Below are the code and all the weights of a small trained network. Each question names an input and a class and asks about switching units off, where a switched-off unit gives its printed mean instead of its output.

import numpy as np


def w(rows, s, z=0):
    codes = np.array(rows[::2]) - 128.0
    scale = np.full(codes.shape[1], s)
    scale[-1] = z or s
    return codes * scale


def norm(h):
    return h / np.sqrt((h * h).mean(-1, keepdims=True) + 1e-5)


def f(y):
    return np.maximum(y, 0)


def log_softmax(a):
    a = a - a.max(-1, keepdims=True)
    return a - np.log(np.exp(a).sum(-1, keepdims=True))


def net(x, mask):
    res = np.array(x, float).reshape(1, 5) / 4 @ E
    u = 0
    for l in range(3):
        y = f(norm(res) @ A[l][:, :-1].T + A[l][:, -1])
        res = res + np.where(mask[u : u + 12], y, B[l][:, -1]) @ B[l][:, :-1]
        u += 12
    return log_softmax(norm(res)[-1] @ U[:, :-1].T + U[:, -1])


A, B = {}, {}
E = w([
[168,26,204,247,124,116,37,123,70,112,47],'x0',
[171,226,192,174,82,180,138,173,138,51,83],'x1',
[136,100,132,236,95,159,173,228,208,211,135],'x2',
[165,138,119,160,149,177,89,101,134,132,229],'x3',
[114,151,114,62,82,199,1,136,201,191,126],'x4',
],0.0072)
A[0] = w([
[191,125,110,125,147,151,76,125,137,162,70,132],'L0N1',
[71,136,95,73,102,141,78,122,33,53,175,66],'L0N2',
[127,53,145,80,126,20,111,140,126,204,154,87],'L0N3',
[80,153,201,60,136,190,116,108,148,166,145,80],'L0N4',
[104,136,129,136,108,119,107,132,146,83,246,94],'L0N5',
[115,113,194,156,113,172,187,69,63,149,175,144],'L0N6',
[143,182,75,20,151,150,161,92,115,98,115,84],'L0N7',
[130,200,206,145,107,91,100,195,173,58,121,42],'L0N8',
[123,151,122,86,134,129,110,142,171,172,85,106],'L0N9',
[99,71,141,43,127,119,172,169,146,119,2,3],'L0N10',
[106,122,156,135,108,111,138,124,140,123,162,60],'L0N11',
[115,139,108,132,117,121,187,237,159,195,167,138],'L0N12',
],0.0082,0.0033)
B[0] = w([
[96,116,128,151,79,90,138,155,148,75,139,181],'L0N1',
[180,125,139,141,182,113,125,88,240,127,67,204],'L0N2',
[75,108,80,112,166,214,147,99,116,111,110,210],'L0N3',
[148,119,73,120,99,104,110,178,144,78,135,191],'L0N4',
[113,142,159,151,130,122,113,109,42,184,170,190],'L0N5',
[118,132,54,127,129,100,63,190,167,93,128,190],'L0N6',
[35,111,255,127,62,155,157,128,96,126,171,220],'L0N7',
[70,94,29,86,164,193,156,71,87,159,108,199],'L0N8',
[97,139,85,104,137,83,118,179,96,95,97,184],'L0N9',
[117,191,84,181,103,18,125,79,34,202,73,184],'L0N10',
[156,135,138,142,113,122,123,87,128,98,104,131],'L0N11',
[107,115,209,153,116,141,177,122,174,156,130,254],'L0N12',
],0.0097,0.0066)
A[1] = w([
[192,93,158,48,124,127,141,101,114,109,114,6],'L1N1',
[135,128,80,148,161,99,171,128,105,68,130,54],'L1N2',
[179,239,152,138,107,192,142,149,97,80,77,112],'L1N3',
[183,200,168,24,165,88,125,75,119,118,100,130],'L1N4',
[150,76,150,98,207,180,118,155,121,122,202,154],'L1N5',
[127,83,162,156,129,122,50,86,72,67,93,81],'L1N6',
[127,145,145,81,119,138,23,144,152,175,109,118],'L1N7',
[214,161,130,179,140,175,76,89,121,113,249,56],'L1N8',
[143,171,131,85,130,108,143,133,92,178,129,34],'L1N9',
[104,121,82,103,121,173,150,73,114,154,107,70],'L1N10',
[164,162,113,81,114,132,193,148,124,100,153,66],'L1N11',
[132,119,173,135,176,69,212,138,105,103,167,87],'L1N12',
],0.011,0.0025)
B[1] = w([
[83,158,142,188,186,118,68,115,168,71,101,141],'L1N1',
[127,149,108,104,68,138,119,161,149,69,142,187],'L1N2',
[95,18,39,108,227,99,127,45,81,134,167,186],'L1N3',
[172,156,147,204,158,128,103,94,236,114,138,188],'L1N4',
[100,159,125,127,116,115,168,99,80,105,40,203],'L1N5',
[60,149,223,115,110,154,110,152,110,132,206,255],'L1N6',
[140,140,64,159,151,80,145,186,90,32,151,196],'L1N7',
[93,166,103,123,99,37,174,95,69,178,1,201],'L1N8',
[153,167,132,148,157,122,101,136,84,181,182,146],'L1N9',
[195,163,115,199,127,204,126,66,81,67,165,205],'L1N10',
[96,73,167,74,59,128,126,128,140,204,181,156],'L1N11',
[122,156,51,78,96,137,34,189,146,77,141,207],'L1N12',
],0.0098,0.007)
A[2] = w([
[160,19,25,76,212,207,149,57,98,144,115,7],'L2N1',
[151,217,116,15,185,131,182,96,146,149,176,247],'L2N2',
[112,94,77,126,106,191,154,165,140,209,100,111],'L2N3',
[102,201,188,170,39,210,159,130,122,46,126,241],'L2N4',
[182,155,153,109,127,107,107,93,134,91,121,56],'L2N5',
[178,155,134,105,100,63,167,69,96,122,46,25],'L2N6',
[136,49,86,72,112,53,166,150,147,85,122,123],'L2N7',
[175,57,231,154,151,150,47,151,38,119,107,148],'L2N8',
[178,185,72,109,129,15,155,79,70,198,24,40],'L2N9',
[254,71,121,250,186,179,226,226,247,240,76,72],'L2N10',
[180,122,7,57,87,110,60,214,149,71,106,64],'L2N11',
[220,80,212,80,191,78,108,44,218,93,82,64],'L2N12',
],0.0095,0.0017)
B[2] = w([
[146,54,118,85,215,192,172,101,115,112,103,181],'L2N1',
[73,77,196,211,114,140,182,209,111,124,105,176],'L2N2',
[149,132,134,135,141,100,86,87,98,99,123,185],'L2N3',
[229,105,91,93,130,139,91,116,180,216,115,245],'L2N4',
[119,180,120,149,114,146,143,140,106,79,116,144],'L2N5',
[104,135,69,167,161,123,105,156,119,167,105,159],'L2N6',
[163,161,115,137,137,133,104,152,118,98,159,152],'L2N7',
[91,145,147,111,92,149,249,176,186,174,158,174],'L2N8',
[118,162,85,104,143,77,127,136,130,213,69,189],'L2N9',
[103,210,183,135,148,135,55,61,159,51,123,188],'L2N10',
[192,143,94,130,122,63,188,153,120,47,179,177],'L2N11',
[138,182,153,165,126,140,85,116,128,82,98,148],'L2N12',
],0.013,0.011)
U = w([
[92,225,210,212,156,144,37,47,226,59,99,187],'0',
[48,85,228,146,34,189,184,201,199,239,196,182],'1',
[70,189,36,171,152,53,133,115,83,223,24,142],'2',
[110,29,69,128,235,238,185,56,84,76,133,169],'3',
[191,154,40,131,85,55,125,223,154,23,207,162],'4',
[254,126,107,92,114,133,40,105,159,191,114,99],'5',
[193,87,210,122,120,113,77,121,67,134,126,17],'6',
[199,63,198,124,118,103,34,124,65,147,144,2],'7',
],0.0089,0.0043)

Each question gives the input, the list of numbers given to net, and the class t.
The units are the neurons (one row each of A and B). Each row of codes is followed by its name. A weight is (code - 128) times the scale printed after its matrix; where a second scale follows, it is the last column's (A, B and U).
mask holds one flag per neuron, layer by layer. A switched-off neuron (its flag False) gives its mean, the last column of its row in B, instead of its output. The means were averaged over made-up inputs and are rounded, as every weight is.
A unit's drop is (log p(t) with every unit on - log p(t) with that unit switched off) / (log p(t) with every unit on - log p(t) with every unit switched off).
The circuit of an input: a set's keep is (log p(t) with only the set's units on - log p(t) with every unit switched off) / (log p(t) with every unit on - log p(t) with every unit switched off). Starting from the 12 units with the biggest drops (on a tie, the unit counted first), units are removed one at a time, each time the one whose removal leaves the highest keep (on an exact tie, the one counted first), for as long as the keep stays at least 0.8.
units of the circuit, in order: the units of the circuit, biggest drop first
unit that matters most: the unit with the biggest drop
k most important neurons: the k neurons with the biggest drops, biggest first
k most important neurons of layer l: the k neurons of layer l with the biggest drops, biggest first
input [1,-6,7,-2,-3], class 0: unit that matters most -> L2N10
input [-6,6,8,2,3], class 0: units of the circuit, in order -> [L2N10 L1N6]
input [2,3,-2,0,1], class 5: 3 most important neurons -> [L0N8 L2N4 L0N1]
input [6,-6,1,8,8], class 2: units of the circuit, in order -> [L1N8 L1N5]
input [-4,-5,-4,2,4], class 3: 3 most important neurons of layer 1 -> [L1N6 L1N10 L1N2]
input [6,7,5,0,-5], class 3: units of the circuit, in order -> [L1N3 L0N8]
input [8,7,7,-2,1], class 1: 2 most important neurons of layer 2 -> [L2N8 L2N12]
input [-4,-2,-2,5,4], class 2: 3 most important neurons -> [L0N5 L1N8 L1N6]
input [-3,3,-8,-7,-8], class 0: 2 most important neurons -> [L1N4 L0N2]
input [-2,-3,6,7,1], class 2: 3 most important neurons -> [L1N8 L0N5 L1N5]
input [6,-8,2,6,8], class 3: units of the circuit, in order -> [L0N3 L2N1]
input [1,-3,-8,5,-8], class 0: units of the circuit, in order -> [L0N2 L1N4]
input [8,2,-4,6,-3], class 1: 2 most important neurons -> [L1N6 L2N8]
input [-8,-3,7,-5,-7], class 1: 4 most important neurons of layer 1 -> [L1N12 L1N11 L1N4 L1N7]
input [-3,-1,-3,2,2], class 5: unit that matters most -> L0N7
input [4,0,4,2,-5], class 4: 2 most important neurons of layer 0 -> [L0N7 L0N2]
input [7,-2,-7,3,-8], class 4: 4 most important neurons -> [L1N2 L0N7 L0N6 L1N12]
input [3,-6,-7,2,-3], class 0: 2 most important neurons -> [L0N2 L0N8]
input [6,2,8,-6,-8], class 0: 2 most important neurons of layer 1 -> [L1N7 L1N8]
input [-3,-3,-2,1,2], class 5: 3 most important neurons of layer 0 -> [L0N7 L0N8 L0N12]
input [-7,8,-5,6,-4], class 3: 2 most important neurons of layer 1 -> [L1N3 L1N6]
input [8,1,6,3,-2], class 1: units of the circuit, in order -> [L2N8]
input [1,-8,-2,3,8], class 3: 2 most important neurons -> [L0N3 L2N1]
input [-3,1,-2,4,0], class 2: 4 most important neurons -> [L0N5 L1N8 L0N12 L1N6]
input [5,7,-2,-6,-3], class 3: 2 most important neurons of layer 1 -> [L1N3 L1N8]
input [-2,5,-5,-2,-6], class 4: 3 most important neurons of layer 2 -> [L2N10 L2N11 L2N1]
input [-6,8,-7,6,-3], class 3: 4 most important neurons -> [L1N3 L0N8 L1N6 L0N12]
